1.888; -0.664
-1.247; 2.417
2.810; -5.339
-0.703; -0.153
2.402; 0.621
-1.995; -0.029
-0.595; 1.308
0.640; -2.616
-1.819; 3.539
-0.534; 4.626
3.153; 4.816
-2.289; -2.117
->
1.888; -0.664
2.810; -5.339
2.402; 0.621
-0.595; 1.308
-1.819; 3.539
3.153; 4.816

1.262; -0.803; 0.000; 0.000; 1.116; -1.238; -2.365
0.000; -0.570; -1.733; 0.472; -1.185; -1.706; 1.840
1.850; -0.354; -4.737; 1.409; 1.404; 0.000; -1.180
2.334; -0.690; -4.260; 1.505; 0.371; -2.476; -0.216
0.060; -0.193; 0.499; -0.013; -0.462; -0.647; 0.469
1.656; -0.169; -2.134; 0.291; -0.038; -1.361; 0.822
0.135; 0.802; -2.348; -0.093; 1.900; 1.880; -1.465
0.601; -0.683; 0.000; 0.851; -1.124; -0.143; 0.000
1.822; 0.023; -4.307; 1.123; 0.962; 1.167; 0.000
-0.190; 0.752; -1.174; 0.000; 1.559; 0.894; -0.854
1.178; -0.189; 0.000; 1.689; 1.121; 1.674; -2.153
->
1.262; -0.803; 0.000; 0.000; 1.116; -1.238; -2.365
1.850; -0.354; -4.737; 1.409; 1.404; 0.000; -1.180
0.060; -0.193; 0.499; -0.013; -0.462; -0.647; 0.469
0.135; 0.802; -2.348; -0.093; 1.900; 1.880; -1.465
1.822; 0.023; -4.307; 1.123; 0.962; 1.167; 0.000
1.178; -0.189; 0.000; 1.689; 1.121; 1.674; -2.153

0.045; 1.996; -2.223; 1.864; -5.459; -0.652; 0.238; 2.822
-5.091; 2.916; 0.268; -1.320; 2.365; -2.651; -4.611; 2.413
-3.414; -1.290; 2.523; -3.818; -0.197; 3.177; -0.178; -0.759
1.777; 0.310; 1.343; -1.384; -0.338; 2.138; 4.004; 1.103
->
0.045; 1.996; -2.223; 1.864; -5.459; -0.652; 0.238; 2.822
-3.414; -1.290; 2.523; -3.818; -0.197; 3.177; -0.178; -0.759

-2.470; 1.405; -0.170; 1.574; 2.679
-3.048; 0.415; 0.782; -0.340; -0.106
1.585; 0.388; -2.047; -1.039; -0.380
4.109; 2.410; -1.295; 1.449; -3.883
-1.353; -1.502; -2.421; 0.540; -1.860
-2.280; 1.915; 3.080; 2.318; 1.414
-0.297; -3.058; -0.964; -0.176; 4.657
->
-2.470; 1.405; -0.170; 1.574; 2.679
1.585; 0.388; -2.047; -1.039; -0.380
-1.353; -1.502; -2.421; 0.540; -1.860
-0.297; -3.058; -0.964; -0.176; 4.657

0.974; 0.953; 0.939; 0.929; 0.938
1.712; 1.019; -0.435; 3.427; -2.313
-2.809; -1.902; -0.223; -4.309; 1.964
->
0.974; 0.953; 0.939; 0.929; 0.938
-2.809; -1.902; -0.223; -4.309; 1.964

0.586; 2.276; 3.578; -0.029; 1.544; -1.553; 3.978; -1.583; -1.828; 0.144; 0.016; 4.606; 0.178; -2.275; 2.202; -2.165
1.585; 0.553; 5.824; 3.003; 3.215; -0.041; 2.030; -1.583; -1.162; 0.144; 0.016; 0.639; 2.127; -2.275; -0.473; -1.093
-1.913; 1.414; 4.140; 3.609; 1.544; -0.948; 0.081; 0.811; -1.495; 1.335; 0.933; 3.945; -0.796; -2.843; -0.091; -2.702
1.085; 2.276; 4.140; 0.577; 1.878; -1.250; 4.465; -1.883; -1.828; -0.054; 0.016; 3.284; 0.665; -2.275; 1.437; -3.238
1.585; 1.414; 4.701; 0.577; 2.546; -0.646; 4.465; -1.883; -1.828; -0.253; 0.016; 1.961; 1.640; -2.275; 1.055; -3.238
-1.413; 3.137; 0.771; -1.849; 0.542; -2.459; 2.517; -1.883; 1.168; 0.739; -2.126; 4.606; -1.770; -0.005; 1.820; 1.052
->
0.586; 2.276; 3.578; -0.029; 1.544; -1.553; 3.978; -1.583; -1.828; 0.144; 0.016; 4.606; 0.178; -2.275; 2.202; -2.165
-1.913; 1.414; 4.140; 3.609; 1.544; -0.948; 0.081; 0.811; -1.495; 1.335; 0.933; 3.945; -0.796; -2.843; -0.091; -2.702
1.585; 1.414; 4.701; 0.577; 2.546; -0.646; 4.465; -1.883; -1.828; -0.253; 0.016; 1.961; 1.640; -2.275; 1.055; -3.238

1.813; -0.453; -0.871; 1.744; -1.069
1.267; -2.074; 2.709; 5.077; 0.182
-1.702; -1.549; 2.617; 1.859; 1.278
-0.074; -0.182; -0.507; 0.097; -0.296
-1.154; -0.871; 1.028; 0.685; 0.528
-0.289; -0.760; 0.570; 1.365; 0.244
->
1.813; -0.453; -0.871; 1.744; -1.069
-1.702; -1.549; 2.617; 1.859; 1.278
-1.154; -0.871; 1.028; 0.685; 0.528

1.044; -3.835; 1.387; 4.700
-0.881; 0.813; -1.419; -0.256
2.333; -1.776; 1.401; 3.653
1.168; -1.997; 1.510; 1.467
1.926; -4.814; 1.991; 3.913
-1.126; 1.734; -2.670; 1.231
0.798; -3.293; 1.162; 3.716
-0.799; 0.539; -2.139; 3.978
0.265; -1.368; 0.655; 0.802
-0.367; -0.537; -0.196; 0.248
->
1.044; -3.835; 1.387; 4.700
2.333; -1.776; 1.401; 3.653
1.926; -4.814; 1.991; 3.913
0.798; -3.293; 1.162; 3.716
0.265; -1.368; 0.655; 0.802

0.187; 0.373; 0.026; 0.676; -0.041; -0.164; 0.523; -0.018; -0.602; 0.028; -0.101
-0.915; 2.740; -0.072; 0.373; -0.041; -1.156; 0.897; -0.018; 0.011; -0.656; 1.114
0.021; 0.091; -0.042; 0.259; -0.041; -0.011; 0.059; -0.018; 0.011; 0.028; -0.005
3.065; 0.691; -1.688; 4.276; -3.702; 1.749; -0.829; 3.455; 2.550; 4.297; 0.204
->
0.187; 0.373; 0.026; 0.676; -0.041; -0.164; 0.523; -0.018; -0.602; 0.028; -0.101
0.021; 0.091; -0.042; 0.259; -0.041; -0.011; 0.059; -0.018; 0.011; 0.028; -0.005
